Below are the code and all the weights of a small trained network. Each question names an input and a class and asks about switching units off, where a switched-off unit gives its printed mean instead of its output.

import numpy as np


def w(rows, s, z=0):
    codes = np.array(rows[::2]) - 128.0
    scale = np.full(codes.shape[1], s)
    scale[-1] = z or s
    return codes * scale


def norm(h):
    return h / np.sqrt((h * h).mean(-1, keepdims=True) + 1e-5)


def f(y):
    return np.maximum(y, 0)


def log_softmax(a):
    a = a - a.max(-1, keepdims=True)
    return a - np.log(np.exp(a).sum(-1, keepdims=True))


def net(x, mask):
    res = np.array(x, float).reshape(1, 7) / 4 @ E
    u = 0
    for l in range(3):
        y = f(norm(res) @ A[l][:, :-1].T + A[l][:, -1])
        res = res + np.where(mask[u : u + 12], y, B[l][:, -1]) @ B[l][:, :-1]
        u += 12
    return log_softmax(norm(res)[-1] @ U[:, :-1].T + U[:, -1])


A, B = {}, {}
E = w([
[131,127,127,130,126,127,131,127,125],'x0',
[132,113,29,115,137,104,149,116,213],'x1',
[223,61,134,190,136,240,79,213,169],'x2',
[85,102,85,60,109,196,145,147,84],'x3',
[241,120,182,1,96,141,103,75,173],'x4',
[144,155,87,209,118,212,22,21,127],'x5',
[95,20,150,134,120,96,92,91,133],'x6',
],0.0036)
A[0] = w([
[148,160,94,145,152,163,110,49,108,14],'0.n1',
[127,126,129,156,90,152,110,96,144,33],'0.n2',
[150,161,179,198,157,70,134,66,179,52],'0.n3',
[92,136,105,176,145,126,121,102,90,90],'0.n4',
[145,142,149,73,139,143,108,68,134,39],'0.n5',
[107,40,144,146,122,95,119,52,112,58],'0.n6',
[74,108,91,70,133,210,151,79,85,58],'0.n7',
[141,133,38,129,150,93,140,86,199,42],'0.n8',
[85,184,134,114,104,92,141,58,117,1],'0.n9',
[122,159,231,142,146,137,105,101,40,41],'0.n10',
[161,254,105,137,132,148,155,130,121,50],'0.n11',
[128,74,140,147,117,116,128,100,123,67],'0.n12',
],0.0098,0.0041)
B[0] = w([
[113,127,183,177,87,107,54,73,131,197],'0.n1',
[111,124,175,167,108,140,89,101,90,160],'0.n2',
[165,158,88,109,92,103,87,201,83,233],'0.n3',
[127,200,144,176,119,135,139,111,146,202],'0.n4',
[168,203,132,135,117,122,144,86,179,203],'0.n5',
[75,155,134,67,164,181,102,152,154,231],'0.n6',
[157,144,85,126,101,78,78,186,102,200],'0.n7',
[98,68,89,114,55,181,174,101,91,210],'0.n8',
[167,94,90,136,246,110,121,84,74,225],'0.n9',
[105,59,42,109,62,161,173,104,132,252],'0.n10',
[61,99,154,70,158,171,85,153,152,215],'0.n11',
[98,147,131,106,140,166,118,138,143,170],'0.n12',
],0.014,0.0044)
A[1] = w([
[161,141,139,121,100,102,111,159,81,28],'1.n1',
[84,168,139,185,131,121,180,136,133,62],'1.n2',
[91,179,137,208,134,106,169,145,146,40],'1.n3',
[212,151,157,78,110,114,125,60,192,53],'1.n4',
[124,71,88,136,76,147,172,100,141,15],'1.n5',
[112,97,188,82,135,34,245,188,142,56],'1.n6',
[59,126,91,183,142,114,100,150,110,86],'1.n7',
[57,136,160,72,163,149,85,149,188,8],'1.n8',
[234,62,142,207,183,214,112,161,154,42],'1.n9',
[170,152,99,113,95,74,86,192,110,19],'1.n10',
[143,143,146,106,108,89,123,113,152,60],'1.n11',
[122,142,147,123,177,64,164,78,96,59],'1.n12',
],0.011,0.0017)
B[1] = w([
[151,113,110,155,140,128,120,186,114,170],'1.n1',
[150,141,180,100,129,108,187,136,143,157],'1.n2',
[166,150,183,111,105,93,204,132,149,159],'1.n3',
[134,137,212,156,115,91,244,179,166,227],'1.n4',
[77,111,110,158,108,152,207,124,97,236],'1.n5',
[140,191,126,185,54,174,8,43,133,254],'1.n6',
[207,110,175,83,115,113,171,141,174,249],'1.n7',
[112,75,182,86,182,185,113,137,159,249],'1.n8',
[98,158,46,73,196,69,114,42,61,222],'1.n9',
[165,64,144,141,126,108,103,200,105,223],'1.n10',
[141,135,142,124,148,130,171,111,132,155],'1.n11',
[117,122,93,127,201,128,135,101,85,170],'1.n12',
],0.013,0.005)
A[2] = w([
[92,154,104,193,160,107,124,148,172,84],'2.n1',
[82,156,56,153,226,41,118,87,133,31],'2.n2',
[74,101,105,188,148,70,96,152,205,42],'2.n3',
[84,142,155,127,121,84,168,129,192,36],'2.n4',
[41,175,137,181,140,89,131,178,159,5],'2.n5',
[82,110,87,205,165,79,111,158,211,49],'2.n6',
[130,157,79,223,140,106,99,132,199,47],'2.n7',
[100,128,112,196,112,106,96,202,149,37],'2.n8',
[98,191,140,254,111,111,38,55,179,10],'2.n9',
[82,123,135,185,151,84,145,144,159,48],'2.n10',
[58,148,97,194,129,68,139,166,165,57],'2.n11',
[118,91,165,171,89,118,87,128,183,94],'2.n12',
],0.0084,0.0015)
B[2] = w([
[98,139,143,121,135,131,148,141,101,128],'2.n1',
[103,152,110,145,216,95,133,108,89,223],'2.n2',
[122,97,145,126,109,106,132,133,110,129],'2.n3',
[163,116,131,172,137,90,140,145,133,177],'2.n4',
[117,88,123,180,145,139,137,121,156,130],'2.n5',
[123,127,114,85,138,122,128,112,123,128],'2.n6',
[119,97,146,116,124,160,97,126,121,147],'2.n7',
[153,105,130,135,169,92,111,123,79,162],'2.n8',
[145,167,168,252,117,194,85,134,127,254],'2.n9',
[100,146,116,174,147,142,150,175,159,133],'2.n10',
[127,96,164,131,144,174,121,116,115,132],'2.n11',
[115,172,108,142,171,152,142,116,106,201],'2.n12',
],0.013,0.0037)
U = w([
[137,210,158,228,82,172,38,56,133,133],'0',
[109,154,61,93,254,53,142,53,65,127],'1',
[196,165,211,108,108,73,254,151,190,125],'2',
[45,61,38,122,31,187,206,110,105,114],'3',
[72,89,177,32,176,197,64,164,201,118],'4',
[193,89,82,137,95,60,58,242,82,117],'5',
[134,112,138,147,151,150,140,142,118,234],'6',
[64,129,85,151,135,67,132,162,214,1],'7',
],0.0076,0.0071)

Each question gives the input, the list of numbers given to net, and the class t.
The units are the neurons (one row each of A and B). Each row of codes is followed by its name. A weight is (code - 128) times the scale printed after its matrix; where a second scale follows, it is the last column's (A, B and U).
mask holds one flag per neuron, layer by layer. A switched-off neuron (its flag False) gives its mean, the last column of its row in B, instead of its output. The means were averaged over made-up inputs and are rounded, as every weight is.
A unit's drop is (log p(t) with every unit on - log p(t) with that unit switched off) / (log p(t) with every unit on - log p(t) with every unit switched off).
The circuit of an input: a set's keep is (log p(t) with only the set's units on - log p(t) with every unit switched off) / (log p(t) with every unit on - log p(t) with every unit switched off). Starting from the 12 units with the biggest drops (on a tie, the unit counted first), units are removed one at a time, each time the one whose removal leaves the highest keep (on an exact tie, the one counted first), for as long as the keep stays at least 0.8.
units of the circuit, in order: the units of the circuit, biggest drop first
k most important neurons: the k neurons with the biggest drops, biggest first
top k neurons in layer l: the k neurons of layer l with the biggest drops, biggest first
input [3,8,-2,5,2,6,-2], class 3: units of the circuit, in order	[0.n8]
input [-3,-2,-5,-1,2,4,-2], class 1: 3 most important neurons	[0.n9 1.n6 2.n2]
input [-6,-7,-2,5,-7,6,0], class 2: 2 most important neurons	[0.n4 1.n7]
input [-6,6,-5,0,-6,2,0], class 2: 2 most important neurons	[0.n4 0.n10]
input [-7,5,4,-8,-3,6,-2], class 5: 2 most important neurons	[0.n3 1.n6]
input [4,-8,-1,-6,0,-5,-7], class 3: 2 most important neurons	[0.n10 0.n6]
input [-6,-3,5,0,-1,-6,4], class 0: 2 most important neurons	[1.n6 0.n9]
input [-6,6,-2,-3,6,3,-7], class 4: 3 most important neurons	[0.n11 0.n10 1.n8]
input [3,1,6,-4,7,2,-4], class 2: 2 most important neurons	[1.n4 0.n9]
input [7,0,-6,8,-2,-1,0], class 5: 2 most important neurons	[0.n7 1.n10]
input [6,6,2,8,8,-3,7], class 2: 4 most important neurons	[1.n4 0.n3 0.n5 0.n11]
input [2,0,-6,3,3,-6,6], class 0: top 3 neurons in layer 1	[1.n6 1.n9 1.n7]
input [2,-5,3,4,-3,-6,-2], class 0: 2 most important neurons	[1.n6 0.n3]
input [-1,-5,6,6,1,-7,-7], class 0: 2 most important neurons	[1.n6 0.n6]
input [0,5,7,-3,8,6,1], class 2: top 2 neurons in layer 0	[0.n9 0.n5]
input [0,2,-6,-7,3,5,-6], class 5: top 2 neurons in layer 0	[0.n3 0.n6]
input [-2,0,1,-8,-7,-1,-3], class 5: units of the circuit, in order	[0.n3]
input [7,-7,4,-7,-3,4,0], class 3: top 2 neurons in layer 0	[0.n10 0.n7]
input [-1,3,1,-8,-3,7,6], class 5: top 4 neurons in layer 1	[1.n6 1.n10 1.n7 1.n1]
input [2,6,0,7,-7,5,-1], class 2: 4 most important neurons	[0.n4 1.n7 0.n3 0.n10]
input [-3,-5,1,-4,8,4,-6], class 2: units of the circuit, in order	[1.n4]
input [-1,6,-5,3,5,-1,7], class 4: top 3 neurons in layer 0	[0.n6 0.n10 0.n12]
input [-7,5,1,8,-7,7,6], class 5: top 3 neurons in layer 0	[0.n7 0.n11 0.n5]
input [5,-6,4,-4,-4,6,-7], class 4: top 2 neurons in layer 0	[0.n11 0.n5]
input [0,-1,5,5,7,4,-4], class 2: units of the circuit, in order	[1.n4 0.n5]
input [5,0,-7,3,1,5,-7], class 1: top 2 neurons in layer 1	[1.n6 1.n12]
